Here is a tiny trained network, its code and every weight. The questions are about switching its units off for an input and a class, where a switched-off unit gives its printed mean instead of its output.

import numpy as np


def w(rows, s, z=0):
    codes = np.array(rows[::2]) - 128.0
    scale = np.full(codes.shape[1], s)
    scale[-1] = z or s
    return codes * scale


def f(y):
    return y / 2 * (1 + np.tanh(0.7978845608 * (y + 0.044715 * y**3)))


def log_softmax(a):
    a = a - a.max(-1, keepdims=True)
    return a - np.log(np.exp(a).sum(-1, keepdims=True))


def net(x, mask):
    res = np.array(x, float).reshape(1, 5) / 4 @ E
    y = f(res @ A[0][:, :-1].T + A[0][:, -1])
    res = res + np.where(mask, y, B[0][:, -1]) @ B[0][:, :-1]
    return log_softmax(res[-1] @ U[:, :-1].T + U[:, -1])


A, B = {}, {}
E = w([
[132,120,206,103,229,106],'x0',
[171,64,133,210,156,187],'x1',
[126,126,127,126,129,128],'x2',
[23,1,111,98,117,88],'x3',
[163,116,194,183,70,38],'x4',
],0.01)
A[0] = w([
[148,132,146,116,163,117,82],'N1',
[156,121,133,178,149,166,89],'N2',
[159,158,186,116,208,129,86],'N3',
[156,187,70,164,41,175,54],'N4',
[153,141,154,164,111,78,87],'N5',
[142,182,86,91,177,215,90],'N6',
[140,132,134,201,154,168,90],'N7',
[128,189,127,81,115,105,91],'N8',
[136,133,113,138,131,115,108],'N9',
[113,157,119,116,134,174,52],'N10',
[125,233,133,73,111,89,66],'N11',
[173,175,189,190,85,72,95],'N12',
[188,249,148,157,137,162,1],'N13',
[171,116,149,189,138,192,95],'N14',
[132,156,169,133,184,124,81],'N15',
],0.021,0.0071)
B[0] = w([
[111,144,90,132,62,142,151],'N1',
[190,106,94,121,141,132,171],'N2',
[102,195,119,142,32,49,211],'N3',
[103,197,124,141,14,46,218],'N4',
[84,154,117,108,157,181,189],'N5',
[60,178,161,141,190,236,227],'N6',
[196,111,100,112,148,127,176],'N7',
[206,92,117,156,156,139,195],'N8',
[121,141,113,129,106,149,128],'N9',
[114,158,182,141,147,153,156],'N10',
[251,96,89,96,156,127,233],'N11',
[76,177,172,144,184,221,242],'N12',
[63,15,123,111,145,89,255],'N13',
[224,104,121,119,165,125,194],'N14',
[125,164,145,149,60,83,177],'N15',
],0.028,0.018)
U = w([
[140,183,165,123,126,168,96],'0',
[254,139,113,105,111,112,90],'1',
[156,187,139,132,27,66,82],'2',
[100,57,147,90,104,90,255],'3',
],0.0095,0.0024)

Each question gives the input, the list of numbers given to net, and the class t.
The units are the neurons (one row each of A and B). Each row of codes is followed by its name. A weight is (code - 128) times the scale printed after its matrix; where a second scale follows, it is the last column's (A, B and U).
mask holds one flag per neuron, in row order. A switched-off neuron (its flag False) gives its mean, the last column of its row in B, instead of its output. The means were averaged over made-up inputs and are rounded, as every weight is.
A unit's drop is (log p(t) with every unit on - log p(t) with that unit switched off) / (log p(t) with every unit on - log p(t) with every unit switched off).
The circuit of an input: a set's keep is (log p(t) with only the set's units on - log p(t) with every unit switched off) / (log p(t) with every unit on - log p(t) with every unit switched off). Starting from the 12 units with the biggest drops (on a tie, the unit counted first), units are removed one at a time, each time the one whose removal leaves the highest keep (on an exact tie, the one counted first), for as long as the keep stays at least 0.8.
circuit, biggest first: the units of the circuit, biggest drop first
top k neurons: the k neurons with the biggest drops, biggest first
drop of u: that unit's drop, to one decimal
input [8,5,-3,2,-4], class 2: circuit, biggest first : [N3]
input [-8,-7,5,4,-5], class 2: top 2 neurons : [N4, N14]
input [6,-1,-1,1,5], class 2: top 2 neurons : [N6, N3]
input [5,5,5,6,-2], class 3: top 3 neurons : [N11, N4, N12]
input [4,3,4,-5,-1], class 3: top 2 neurons : [N13, N4]
input [-8,1,2,7,-7], class 2: top 2 neurons : [N12, N13]
input [3,-5,2,-5,2], class 1: top 2 neurons : [N11, N8]
input [-7,-8,0,-7,-6], class 1: top 3 neurons : [N11, N8, N12]
input [7,-5,8,-8,6], class 3: top 3 neurons : [N13, N4, N12]
input [0,7,2,7,7], class 0: top 3 neurons : [N13, N11, N8]
input [-1,8,-4,8,-6], class 1: top 3 neurons : [N13, N12, N6]
input [-6,5,5,-1,8], class 0: drop of N12 : 6.4
input [-5,-6,0,-8,0], class 3: drop of N13 : 3.5
input [-5,1,0,-5,8], class 0: drop of N1 : 0.0
input [-8,3,0,3,-5], class 2: circuit, biggest first : [N4]
